Each row has a name. Each question is about the rows just above it. Places in a row count from 1.

Columns, left to right: F M H U
q_496: [128 129 138 129]
q_630: [132 132 131 132]
q_351: [140 131 132 131]
q_131: [182 137 131 106]
q_886: [184 131 131 131]
Which column holds [131 131] top down?
H
Count of [131] in q_886:
3
How many times does q_496 hold [129]?
2
Every place of [132] in q_630:
1 2 4
Places of [131] in row q_886:
2 3 4
After [128 129], its row goes on with
[138 129]

Columns, left to right: J L R T S C B N D G
q_634: [111 136  88 111 111 136 136 131 125 186]
q_725: [124 120  82 155 128 135 123 110 137 132]
q_371: [143 118  55 136  90 132 116  90 151 160]
q_965: [137 114 149 126 118 102 148 126 108 124]
q_143: [139 123  86 135  99 141 100 121 152 119]
q_158: [145 121 145 113 152 127 144 153 123 169]
q_405: [124 120  82 155 128  99 123 110 137 132]
q_199: [143 118 149 126 118 101 148  90 142 160]
q_360: [121 151 146 100 152 154 125 126 110 123]
Go on from [149 126 118 102 148] to the end of its row.
[126 108 124]
Times [137] occurs in q_634:
0
[119 169] is in which column, read top down?
G
At which places does q_405 hold [110]?
8
[132 160 124 119 169 132] is in which column, read top down?
G
Go on from [143 118  55 136] to the end of its row.
[ 90 132 116  90 151 160]
Go on from [126 118 101 148  90] to the end of its row.
[142 160]

Columns, left to right: A Y X Z V P
q_529: [ 99 102 117 150 147  79]
q_323: [117 136 136 117 135 117]
q_366: [118 105 118 105 118 118]
How many times does q_366 hold [117]?
0
How many times does q_366 hold [118]?
4
Every place of [136] in q_323:
2 3
Which column holds this, read top down? [ 79 117]
P
Which row holds [ 99 102 117 150 147  79]?
q_529
Places of [117] in row q_323:
1 4 6
Which column holds [147 135] top down?
V

Columns, left to right: Regik Luniz kub Laf Dufi det
q_29: [130 144 125 138 135  93]
q_538: [ 85 139 126 101 128 122]
q_869: [137 103 116 177  84 138]
q_201: [104 104 104  84  84  84]
Which column holds [139 103 104] top down?
Luniz
Which column holds this, read top down? [125 126 116]
kub
The rest of the row after [138 135]:
[93]
After [126 101], its row goes on with
[128 122]
Every place of [84] in q_201:
4 5 6

Columns, left to right: zozi Diluz dubif Gati rikul Gevu dev nedi
q_645: [184  89 103 151 123 151 116 109]
q_854: [139 123 151 117 143 133 118 139]
q_973: [109 110 107 129 136 113 131 116]
q_305: [143 138 138 136 116 138 132 128]
q_491: [125 111 131 123 138 120 122 128]
q_826: [131 136 134 121 130 132 111 137]
q_865: [112 112 112 112 112 142 112 142]
After [138 120], its row goes on with
[122 128]
Which column holds [107 138] top down?
dubif
Every place of [112] in q_865:
1 2 3 4 5 7
Which column holds [134 112] top down?
dubif
After [139 123 151], its row goes on with
[117 143 133 118 139]
Which column holds this, read top down? [128 128]
nedi
Count of [112] in q_865:
6

Columns, left to right: Zota Lisi Ropi dubo kasov Godi pek teman duz
q_63: [138 157 118 101 163 136 149 130  90]
q_116: [142 122 122 122 143  91 143 100 143]
q_825: [116 117 154 127 127 109 123 123 127]
q_154: [108 115 111 132 161 149  88 163  90]
Count of [143] in q_116:
3
Which column holds [100 123 163] top down?
teman
Count of [122] in q_825:
0
Times [100] occurs in q_116:
1
Places of [122] in row q_116:
2 3 4
Count of [88] in q_154:
1
[116 108] is in which column, read top down?
Zota

Columns, left to right: rovu zugu tozir Niset pap
q_390: [103 126 145 163  69]
q_300: [116 122 127 155 146]
q_438: [101 146 147 128 162]
q_402: [170  77  98 132  85]
q_373: [ 83  83 164 164 164]
q_861: [ 86 147 180 154 134]
q_11: [119 133 128 129 160]
q_522: [103 126 145 159 166]
q_848: [121 152 134 115 149]
q_214: [115 161 153 108 136]
q_551: [101 126 139 153 174]
Every place of [164] in q_373:
3 4 5
Which column holds this, read top down? [ 83 147]
zugu
Which column holds [145 134] top down?
tozir

Columns, left to right: W Q K E
q_979: [156 184 161 155]
q_147: [185 105 105 185]
q_333: [156 184 161 154]
Which column holds [185 156] top down?
W
Times [156] occurs in q_979:
1
Times [184] occurs in q_979:
1
[155 185] is in which column, read top down?
E
How many times does q_147 hold [185]?
2
Go on from [185 105 105] to the end of its row.
[185]

Columns, left to right: vivi nemab fus sado lega Tama zub Latug Boki Pames
q_194: [134 127 144 127 112 184 151 196 111 138]
q_997: [138 138 152 123 111 139 152 196 111 138]
q_202: [119 195 195 195 195 195 195 119 119 135]
At which places does q_202 hold [195]?
2 3 4 5 6 7
After [119 195], its row goes on with
[195 195 195 195 195 119 119 135]
How many times does q_997 hold [196]?
1
Every place of [138] in q_194:
10
Count of [138] in q_997:
3
The rest of the row after [112 184 151 196 111]:
[138]

Columns, left to right: vagud vuf Firep podo
q_60: [151 161 114 105]
q_134: [98 98 98 98]
q_991: [116  82 150 116]
q_3: [ 91  82  97 116]
q_986: [192 192 138 192]
Times [116] occurs in q_991:
2
At which places does q_986 hold [192]?
1 2 4
Places of [98] in row q_134:
1 2 3 4

Columns, left to right: Dede demes Kegam Nabip Funa Nata gakam virek Fup
q_76: [135 126 118 127 113 112 173 170 172]
q_639: [143 162 156 113  61 145 117 113 162]
q_543: [105 173 153  90 156 118 167 166 102]
q_355: [100 145 181 146 107  96 145 158 171]
q_81: [119 159 140 121 165 117 153 150 120]
q_830: [101 113 116 101 116 116 117 116 101]
q_291: [120 113 105 144 176 139 147 113  86]
q_569: [135 126 118 127 132 114 147 145 128]
q_91: [ 91 126  91 138  91  91 138 138 138]
q_310: [116 142 123 120 165 129 154 140  95]
Which column holds [105 100 119 101 120 135] top down?
Dede
Count of [116] in q_830:
4
Places of [113] in row q_639:
4 8
How many times does q_91 hold [91]?
4
Go on from [120 165] to the end of its row.
[129 154 140  95]

Columns, left to right: minu tova fisem befid neb tomu nel sak
q_340: [ 87 115 127 186 155 103 106 128]
q_611: [120 131 138 122 119 108 135 151]
q_97: [102 135 136 102 175 140 107  82]
q_290: [103 135 136 122 119 108 114  97]
q_31: [ 87 115 127 186 155 174 106 128]
Every place of [102] in q_97:
1 4
The rest of the row after [102 135 136]:
[102 175 140 107  82]

Columns, left to right: zakek tus poniz digar liko
q_264: [117 124  64 136 133]
q_247: [107 107 154 127 160]
q_14: [123 118 158 128 154]
q_653: [158 128 111 148 117]
q_612: [151 136 124 106 133]
q_594: [158 128 111 116 152]
q_907: [130 135 163 123 127]
q_767: [128 128 158 128 128]
q_356: [ 97 124 112 127 156]
q_628: [117 124  64 136 129]
q_281: [ 99 114  92 134 127]
Count of [127] in q_767:
0
Whose row is [107 107 154 127 160]?
q_247
Count of [128] in q_767:
4

Columns, left to right: voto selu keli vura Bedus mipo puba Zibus dor
q_975: [131 116 151 130 139  72 134  84 108]
q_48: [73 73 86 73 73 73 73 86 73]
q_692: [147  74 111 154 144  74 133  90 110]
q_92: [132 132 132 132 132 124 124 124 132]
Places of [73] in row q_48:
1 2 4 5 6 7 9
Count of [74] in q_48:
0
Every place of [132] in q_92:
1 2 3 4 5 9
[108  73 110] is in which column, read top down?
dor
Places of [74] in row q_692:
2 6
Count of [73] in q_48:
7

Columns, left to right: Gusis Dolar rad taku gosek
q_790: [122  72 158 159 103]
q_47: [120  80 159 140 101]
q_749: [124  81  88  91  80]
q_801: [ 92 150 152  92  92]
q_890: [114 148 157  88  86]
q_609: [124 110 160 169 137]
q_976: [123 150 106 169 105]
q_717: [124  74  88 103 107]
q_207: [122  95 142 159 102]
q_836: [120  79 160 141 100]
q_219: [124  70 132 167 137]
[122 120 124  92 114 124] is in which column, read top down?
Gusis
Every place of [158] in q_790:
3
Go on from [124 110 160] to the end of its row.
[169 137]
Count of [91] in q_801:
0

Columns, left to right: beva vigop zer sar Tuka
q_486: [117 143 127 113 155]
q_138: [109 153 145 112 146]
q_898: [115 166 159 113 131]
q_33: [158 125 122 134  92]
q_751: [157 132 144 123  60]
q_499: [165 165 101 101 165]
q_562: [137 104 164 144 158]
q_695: [157  94  90 131 123]
q_36: [115 166 159 113 130]
q_306: [157  87  72 158 178]
q_431: [165 114 121 115  62]
q_552: [158 165 122 134  92]
The rest of the row after [165 114 121 115]:
[62]
Times [165] occurs in q_499:
3

Columns, left to right: Sune vufon pibor gid Sedi folug
q_600: [135  77 135 129 162 148]
q_217: [152 154 125 153 160  83]
q_175: [162 124 136  89 118  91]
q_413: [152 154 132 153 160 166]
q_940: [162 162 156 120 118 165]
q_696: [ 85 140 141 138  96  99]
q_319: [152 154 125 153 160 166]
q_769: [103 124 175 132 120 165]
q_884: [ 84 141 142 138  96  99]
q_78: [142 162 156 121 117 173]
q_814: [185 122 124 129 148 104]
Which column holds this, read top down? [ 77 154 124 154]
vufon
Go on from [162 156 121] to the end of its row.
[117 173]

Columns, left to right: lole poza mokat nofe
q_485: [132 128 128 136]
q_676: [132 129 140 136]
q_689: [132 129 128 129]
q_517: [126 124 127 135]
The row with [132 128 128 136] is
q_485
After [126 124], its row goes on with
[127 135]
Every place of [129] in q_689:
2 4
Places of [128] in row q_485:
2 3
After [132 128], its row goes on with
[128 136]
[129 129 124] is in which column, read top down?
poza

Columns, left to right: ris gurit gov Gisis
q_379: [ 88  79 167 126]
q_181: [ 80 132  98 126]
q_727: [ 79 132  65  77]
Which column holds [88 80] top down?
ris
The rest of the row after [ 79 132]:
[65 77]

Columns, left to right: riv Kem fip pobe tidot
q_588: [167  83 167 167 167]
q_223: [125  95 125 125 125]
q_728: [166 175  99 168  95]
q_249: [ 82  82  82  94 156]
q_927: [117 154 124 128 105]
Count of [125] in q_223:
4
The rest of the row after [82 82 94]:
[156]
Places of [167] in row q_588:
1 3 4 5
Which column holds this, read top down? [156 105]
tidot
Places of [125] in row q_223:
1 3 4 5
At which places does q_249 hold [82]?
1 2 3

Columns, left to right: pogof Giv nekif supig Tuz gil fele Lovis mev
q_638: [113 137 188 159 143 196 142 128 129]
q_572: [143 150 148 132 132 130 143 133 158]
q_626: [147 149 148 149 139  76 144 169 167]
After [150 148 132], its row goes on with
[132 130 143 133 158]
Go on from [144 169] to the end of its row.
[167]
Every place of [132] in q_572:
4 5
[143 147] is in which column, read top down?
pogof

Columns, left to right: reko vozo dapi vapuz
q_23: [148 135  98 128]
q_660: [148 135 137 142]
q_489: [109 150 113  60]
q_216: [ 95 135  81 101]
q_995: [163 124 138 188]
q_157: [144 118 180 123]
q_718: [164 150 136 140]
q_674: [ 99 133 114 133]
q_375: [ 79 107 154 135]
q_221: [ 87 104 104 158]
Every place of [99] in q_674:
1
Which column holds this, read top down? [123 140 133]
vapuz

Columns, left to right: pavi lazup gedu nobof gab
q_72: [103 147 139  78 127]
q_407: [119 173 173 119 173]
q_983: [149 142 107 146  84]
q_778: [168 168 168 168  76]
q_530: [130 167 130 145 145]
q_625: [100 171  92 117 163]
q_278: [153 159 125  85 148]
q_458: [100 130 181 135 149]
q_84: [ 78  80 186 158 121]
q_922: [106  88 172 167  90]
Every place of [130] in q_530:
1 3
[130 100 153 100  78] is in which column, read top down?
pavi
Times [168] occurs in q_778:
4
Count of [169] in q_778:
0
Every place of [173] in q_407:
2 3 5

Columns, left to right: lirel Fote Kogu ripit Menar sunob Kot sofi pozi Zisek
q_203: [133 118 156 113  67 118 129 186 176  70]
q_152: [ 73 129 161 148 118 112 145 116 136 125]
q_93: [109 128  79 126 159 141 124 117 119 117]
q_411: [143 177 147 145 127 173 129 185 118  86]
Which column holds [118 159 127] top down?
Menar
Which column holds [118 129 128] top down?
Fote
The rest of the row after [129 186]:
[176  70]
Places of [176] in row q_203:
9

Columns, left to right: mosob Mar niz mavod koso Bedu kovuv falek
q_919: [112 130 114 169 163 120 182 145]
q_388: [131 143 131 131  89 154 101  89]
q_167: [164 131  88  68 128  67 111 131]
Which column holds [114 131] top down?
niz
Which column holds this, read top down? [131  68]
mavod
Every place of [182] in q_919:
7
Places of [89] in row q_388:
5 8
Which column holds this, read top down? [120 154]
Bedu

Columns, left to right: gosuv Sozir rigo Sur fono sizi napi pebez Gis
q_69: [ 88 134 159 156 161  91 137 132 136]
q_2: [147 133 105 161 162 150 138  98  71]
q_706: [173  97 102 115 102 132 152 155 158]
q_780: [109 141 142 107 150  86 108 113 129]
q_225: [ 89 158 163 105 106 153  82 107 137]
q_412: [108 142 142 109 144  85 112 115 129]
Every place of [150] in q_2:
6
[105 109] is in which column, read top down?
Sur

Columns, left to right: Befuz Baro sir pigu Manil Gadat
q_798: [131 124 152 119 108 120]
q_557: [108 112 184  61 119  88]
q_883: [128 138 142 131 129 102]
q_329: [128 138 142 131 129 119]
q_766: [120 120 142 120 120 142]
Which column holds [ 61 131 131] top down?
pigu
At which places does q_766 hold [120]?
1 2 4 5
At which places does q_883 hold [128]?
1

Columns, left to right: Tumuv nisam tesaz zugen ripu
q_857: [129 112  86 134 101]
q_868: [129 112  85 134 101]
q_872: [100 132  66 103 141]
q_197: [ 81 142  72 135 123]
q_573: [ 80 142  80  80  79]
Which column holds [85 66 72 80] top down?
tesaz
Count of [101] in q_857:
1
Count of [80] in q_573:
3
Go on from [ 81 142] to the end of its row.
[ 72 135 123]
The rest of the row after [132  66 103]:
[141]
Places of [80] in row q_573:
1 3 4

Columns, left to right: Bola vapu tinuk Dagiv nadug vadu tak
q_397: [145 156 136 145 156 183 140]
q_161: [151 117 101 117 156 183 119]
q_318: [102 199 120 117 120 134  98]
q_502: [145 156 136 144 144 144 133]
At which places does q_502 hold [144]?
4 5 6
Go on from [145 156 136 144] to the end of its row.
[144 144 133]

Columns, left to right: Kal zafa fiz Zivi Dugi vame
q_88: [ 75  58 149 177 157 131]
q_40: [131 135 130 127 124 124]
q_100: [115 135 129 134 127 110]
q_765: [111 135 129 135 133 131]
q_414: [141 109 132 132 132 141]
[149 130 129 129] is in which column, read top down?
fiz
Go on from [135 129 134 127] to the end of its row.
[110]
Which column holds [124 110] top down?
vame
Every place of [132] in q_414:
3 4 5
Every place of [127] in q_40:
4

Columns, left to right: sepem nidun Lapod zumiv
q_404: [127 129 125 121]
q_615: [144 152  60  77]
q_292: [109 143 117 137]
q_510: [ 85  85 142  96]
q_280: [85 85 85 96]
The rest of the row after [152  60]:
[77]
Every place of [85] in q_280:
1 2 3

Columns, left to right: Fulak nuve kedo zapub basav regil Tute Rim vabak
q_631: [117 144 149 106 117 125  90 171 143]
q_709: [124 151  88 121 111 138  73  87  97]
q_337: [137 107  88 121 111 139  95 107 100]
After [107  88 121 111 139], its row goes on with
[ 95 107 100]
Go on from [ 88 121 111 139] to the end of its row.
[ 95 107 100]
Which column holds [124 137] top down?
Fulak

Columns, left to right: tobok kegi kulav Zav dakur Duk gabu vum
q_283: [127 132 127 132 114 132 138 127]
q_550: [ 73 135 147 187 127 155  92 133]
q_133: [154  72  72  72 128  72 154  94]
Times [132] occurs in q_283:
3
How many times does q_133 hold [72]?
4

Columns, left to right: selo bos Tufe Dat veb kula muzo Supan bulir Febar
q_688: [116 147 127 157  81 131  73 187  75 145]
q_112: [ 99 147  98 126 198 147 162 161 204  71]
q_980: [ 75  58 114 103 173 135  99 101 144 155]
q_44: [125  60 125 125 202 125  94 175 165 161]
q_260: [118 196  83  84  84  71 169  76 160  74]
q_897: [108 161 115 103 173 135  93 154  97  57]
Go on from [ 58 114 103 173 135] to the end of its row.
[ 99 101 144 155]
Times [98] occurs in q_112:
1
Go on from [125 125] to the end of its row.
[202 125  94 175 165 161]
Count of [124] in q_44:
0

